Below is a small trained network, with its code and all its weights. Each question gives an input and a class and asks what happens when units are switched off, that is, made to give their printed mean instead of their output.

import numpy as np


def w(rows, s, z=0):
    codes = np.array(rows[::2]) - 128.0
    scale = np.full(codes.shape[1], s)
    scale[-1] = z or s
    return codes * scale


def f(y):
    return np.maximum(y, 0)


def log_softmax(a):
    a = a - a.max(-1, keepdims=True)
    return a - np.log(np.exp(a).sum(-1, keepdims=True))


def net(x, mask):
    res = np.array(x, float).reshape(1, 7) / 4 @ E
    y = f(res @ A[0][:, :-1].T + A[0][:, -1])
    res = res + np.where(mask, y, B[0][:, -1]) @ B[0][:, :-1]
    return log_softmax(res[-1] @ U[:, :-1].T + U[:, -1])


A, B = {}, {}
E = w([
[84,161,128,25,96,155,130,17,175,242,198,165],'x0',
[69,127,175,118,207,89,66,81,69,54,154,201],'x1',
[129,126,136,133,116,133,118,123,121,127,127,122],'x2',
[163,94,253,83,45,87,169,183,198,86,255,173],'x3',
[110,49,181,203,180,41,119,89,170,220,123,79],'x4',
[127,125,128,126,131,127,129,134,126,131,128,128],'x5',
[208,148,147,202,197,183,170,142,48,180,252,132],'x6',
],0.0079)
A[0] = w([
[98,56,191,198,163,12,121,121,198,194,134,73,49],'N0',
[153,84,223,92,69,85,200,171,169,86,233,145,71],'N1',
[183,118,92,134,44,167,199,188,185,181,91,35,64],'N2',
[188,107,159,205,153,93,116,254,101,22,62,75,30],'N3',
[11,98,113,76,46,75,56,153,246,69,9,140,40],'N4',
[166,129,101,143,69,149,207,160,205,179,101,81,62],'N5',
[168,199,85,66,92,178,136,191,96,54,133,177,57],'N6',
[108,198,83,69,59,184,146,161,104,67,141,157,64],'N7',
[148,86,218,109,74,91,156,176,191,75,173,168,5],'N8',
[65,125,219,129,183,82,64,87,90,62,135,219,53],'N9',
],0.0058,0.0024)
B[0] = w([
[183,52,174,136,63,96,188,87,70,117,78,190,227],'N0',
[51,161,59,153,188,172,172,116,105,160,76,50,246],'N1',
[126,131,121,87,156,69,41,156,80,38,170,111,204],'N2',
[86,216,199,44,87,162,106,56,254,236,137,124,228],'N3',
[123,147,138,229,168,203,150,225,142,170,201,189,255],'N4',
[112,126,153,71,133,58,61,171,96,45,169,99,187],'N5',
[192,45,173,155,100,99,172,107,89,140,86,160,203],'N6',
[194,64,167,115,74,144,172,83,110,123,78,157,199],'N7',
[50,143,53,134,175,165,166,86,86,102,56,64,218],'N8',
[152,154,116,77,128,49,64,163,94,53,164,91,222],'N9',
],0.007,0.0091)
U = w([
[72,155,6,160,184,157,146,87,90,125,1,60,130],'0',
[188,6,191,132,68,100,176,84,95,113,58,174,4],'1',
[127,147,124,67,138,47,44,171,100,34,195,98,32],'2',
[99,215,180,34,83,149,123,45,230,211,164,136,219],'3',
[145,149,144,246,169,190,162,216,118,156,229,161,246],'4',
],0.0082,0.0019)

Each question gives the input, the list of numbers given to net, and the class t.
The units are the neurons (one row each of A and B). Each row of codes is followed by its name. A weight is (code - 128) times the scale printed after its matrix; where a second scale follows, it is the last column's (A, B and U).
mask holds one flag per neuron, in row order. A switched-off neuron (its flag False) gives its mean, the last column of its row in B, instead of its output. The means were averaged over made-up inputs and are rounded, as every weight is.
A unit's drop is (log p(t) with every unit on - log p(t) with that unit switched off) / (log p(t) with every unit on - log p(t) with every unit switched off).
The circuit of an input: a set's keep is (log p(t) with only the set's units on - log p(t) with every unit switched off) / (log p(t) with every unit on - log p(t) with every unit switched off). Starting from all 10 units, units are removed one at a time, each time the one whose removal leaves the highest keep (on an exact tie, the one counted first), for as long as the keep stays at least 0.8.
units of the circuit, in order: the units of the circuit, biggest drop first
unit that matters most: the unit with the biggest drop
top k neurons: the k neurons with the biggest drops, biggest first
drop of u: that unit's drop, to one decimal
input [-1,-7,1,2,-2,-6,7], class 2: units of the circuit, in order : (N2, N4)
input [-3,8,-2,-5,3,5,-1], class 2: top 3 neurons : (N9, N1, N8)
input [5,-8,2,-5,6,3,2], class 2: top 2 neurons : (N2, N5)
input [7,-5,3,3,-8,-7,-5], class 1: unit that matters most : N7
input [5,-1,6,8,0,-8,5], class 0: units of the circuit, in order : (N1, N8)
input [5,-8,3,5,-4,0,0], class 2: top 2 neurons : (N2, N5)
input [-1,8,5,-6,-1,1,7], class 2: units of the circuit, in order : (N9, N1)
input [-7,-6,1,5,-8,3,6], class 1: top 3 neurons : (N6, N7, N4)
input [0,0,-1,3,-3,-7,-2], class 0: top 4 neurons : (N0, N3, N8, N1)
input [-1,5,-6,0,2,8,5], class 2: top 3 neurons : (N4, N9, N1)
input [-7,-1,5,-2,-5,6,7], class 3: top 2 neurons : (N3, N4)
input [-5,2,8,6,2,8,-3], class 0: units of the circuit, in order : (N8, N1)
input [-1,7,4,8,4,5,7], class 0: top 2 neurons : (N1, N8)
input [-2,-5,6,3,2,8,-7], class 4: units of the circuit, in order : (N4)
input [8,5,8,3,-8,8,-3], class 1: units of the circuit, in order : (N7, N6)
input [-6,-8,-6,-5,-5,8,3], class 2: top 2 neurons : (N2, N5)
input [5,7,0,-4,0,8,-6], class 2: top 3 neurons : (N9, N3, N1)
input [-7,-6,-3,1,5,7,-6], class 3: top 2 neurons : (N3, N9)
input [-5,0,-2,-5,6,1,-5], class 1: top 3 neurons : (N0, N1, N8)
input [2,-4,6,-3,-4,-5,-5], class 4: units of the circuit, in order : (N4, N8)
input [0,-6,5,0,7,6,6], class 1: top 3 neurons : (N0, N4, N9)
input [5,7,6,4,3,7,-2], class 2: unit that matters most : N9
input [-1,1,-5,2,8,4,7], class 1: top 2 neurons : (N0, N4)
input [2,0,-5,-3,6,1,6], class 1: units of the circuit, in order : (N4, N0)
input [-7,-3,2,-5,3,-7,7], class 3: drop of N3 : 0.7
input [-4,4,-1,6,-3,2,-1], class 0: drop of N8 : 0.3
input [-8,3,-1,7,-6,5,1], class 3: drop of N3 : 1.4
input [-4,-8,3,4,7,2,-8], class 2: units of the circuit, in order : (N2)
